Below are the code and all the weights of a small trained network. Each question names an input and a class and asks about switching units off, where a switched-off unit gives its printed mean instead of its output.

import numpy as np


def w(rows, s, z=0):
    codes = np.array(rows[::2]) - 128.0
    scale = np.full(codes.shape[1], s)
    scale[-1] = z or s
    return codes * scale


def norm(h):
    return h / np.sqrt((h * h).mean(-1, keepdims=True) + 1e-5)


def f(y):
    return y / 2 * (1 + np.tanh(0.7978845608 * (y + 0.044715 * y**3)))


def log_softmax(a):
    a = a - a.max(-1, keepdims=True)
    return a - np.log(np.exp(a).sum(-1, keepdims=True))


def net(x, mask):
    res = np.array(x, float).reshape(1, 4) / 4 @ E
    u = 0
    for l in range(3):
        y = f(norm(res) @ A[l][:, :-1].T + A[l][:, -1])
        res = res + np.where(mask[u : u + 10], y, B[l][:, -1]) @ B[l][:, :-1]
        u += 10
    return log_softmax(norm(res)[-1] @ U[:, :-1].T + U[:, -1])


A, B = {}, {}
E = w([
[246,55,97],'x0',
[61,73,255],'x1',
[122,120,117],'x2',
[123,122,121],'x3',
],0.0069)
A[0] = w([
[91,154,173,55],'L0N1',
[147,87,175,58],'L0N2',
[80,103,215,21],'L0N3',
[177,154,100,4],'L0N4',
[139,120,123,73],'L0N5',
[61,98,114,75],'L0N6',
[126,190,73,236],'L0N7',
[108,150,131,174],'L0N8',
[136,252,101,62],'L0N9',
[211,152,133,101],'L0N10',
],0.013,0.0028)
B[0] = w([
[145,211,146,171],'L0N1',
[131,78,138,171],'L0N2',
[131,223,144,234],'L0N3',
[183,145,148,159],'L0N4',
[142,153,148,120],'L0N5',
[95,163,181,146],'L0N6',
[90,109,3,252],'L0N7',
[48,80,183,156],'L0N8',
[39,68,59,232],'L0N9',
[121,152,106,195],'L0N10',
],0.0064,0.0048)
A[1] = w([
[209,192,164,144],'L1N1',
[143,148,127,113],'L1N2',
[189,127,155,15],'L1N3',
[193,71,251,93],'L1N4',
[182,186,94,161],'L1N5',
[80,136,155,69],'L1N6',
[146,137,204,163],'L1N7',
[51,110,102,2],'L1N8',
[236,198,19,28],'L1N9',
[92,91,110,165],'L1N10',
],0.011,0.0015)
B[1] = w([
[87,133,104,153],'L1N1',
[126,128,132,126],'L1N2',
[25,126,101,139],'L1N3',
[149,2,32,232],'L1N4',
[127,121,198,160],'L1N5',
[174,159,125,151],'L1N6',
[142,29,120,176],'L1N7',
[137,109,59,161],'L1N8',
[203,164,233,255],'L1N9',
[178,206,130,151],'L1N10',
],0.0065,0.0056)
A[2] = w([
[127,225,109,209],'L2N1',
[144,108,143,94],'L2N2',
[135,132,52,84],'L2N3',
[177,105,41,117],'L2N4',
[189,103,190,161],'L2N5',
[68,161,229,145],'L2N6',
[81,147,20,3],'L2N7',
[249,199,157,105],'L2N8',
[175,93,64,117],'L2N9',
[127,93,179,147],'L2N10',
],0.012,0.0036)
B[2] = w([
[133,7,91,228],'L2N1',
[77,104,86,129],'L2N2',
[10,121,160,185],'L2N3',
[113,119,254,255],'L2N4',
[134,186,18,219],'L2N5',
[152,167,245,224],'L2N6',
[61,211,18,217],'L2N7',
[188,223,79,244],'L2N8',
[102,89,176,234],'L2N9',
[135,147,104,167],'L2N10',
],0.0077,0.0046)
U = w([
[27,174,20,179],'0',
[226,210,61,188],'1',
[88,184,239,102],'2',
[151,6,117,6],'3',
],0.021,0.0013)

Each question gives the input, the list of numbers given to net, and the class t.
The units are the neurons (one row each of A and B). Each row of codes is followed by its name. A weight is (code - 128) times the scale printed after its matrix; where a second scale follows, it is the last column's (A, B and U).
mask holds one flag per neuron, layer by layer. A switched-off neuron (its flag False) gives its mean, the last column of its row in B, instead of its output. The means were averaged over made-up inputs and are rounded, as every weight is.
A unit's drop is (log p(t) with every unit on - log p(t) with that unit switched off) / (log p(t) with every unit on - log p(t) with every unit switched off).
The circuit of an input: a set's keep is (log p(t) with only the set's units on - log p(t) with every unit switched off) / (log p(t) with every unit on - log p(t) with every unit switched off). Starting from the 12 units with the biggest drops (on a tie, the unit counted first), units are removed one at a time, each time the one whose removal leaves the highest keep (on an exact tie, the one counted first), for as long as the keep stays at least 0.8.
units of the circuit, in order: the units of the circuit, biggest drop first
unit that matters most: the unit with the biggest drop
top k neurons: the k neurons with the biggest drops, biggest first
drop when u is switched off: that unit's drop, to one decimal
input [0,1,-6,2], class 2: unit that matters most	L0N3
input [0,-2,-7,-5], class 0: top 2 neurons	L0N9, L2N7
input [1,5,-3,7], class 3: units of the circuit, in order	L1N4, L0N7
input [0,-8,1,-7], class 0: top 3 neurons	L0N7, L0N9, L2N3
input [1,0,-6,6], class 1: top 4 neurons	L0N8, L0N10, L1N9, L0N3
input [0,-7,-7,0], class 0: top 2 neurons	L0N7, L0N9
input [1,7,1,-3], class 3: top 3 neurons	L1N4, L1N7, L0N2
input [0,-8,-5,-1], class 0: top 4 neurons	L0N7, L0N9, L2N3, L0N3
input [0,-7,-5,-3], class 0: top 3 neurons	L0N7, L0N9, L2N3
input [1,1,3,-4], class 3: top 2 neurons	L0N7, L0N9
input [-8,1,-3,3], class 2: top 2 neurons	L2N6, L1N4
input [1,-2,8,4], class 1: top 2 neurons	L1N9, L0N9
input [-5,1,1,-1], class 2: drop when L1N4 is switched off	0.2
input [2,0,-1,6], class 1: unit that matters most	L0N8
input [-2,-8,-6,-7], class 0: drop when L0N9 is switched off	2.3
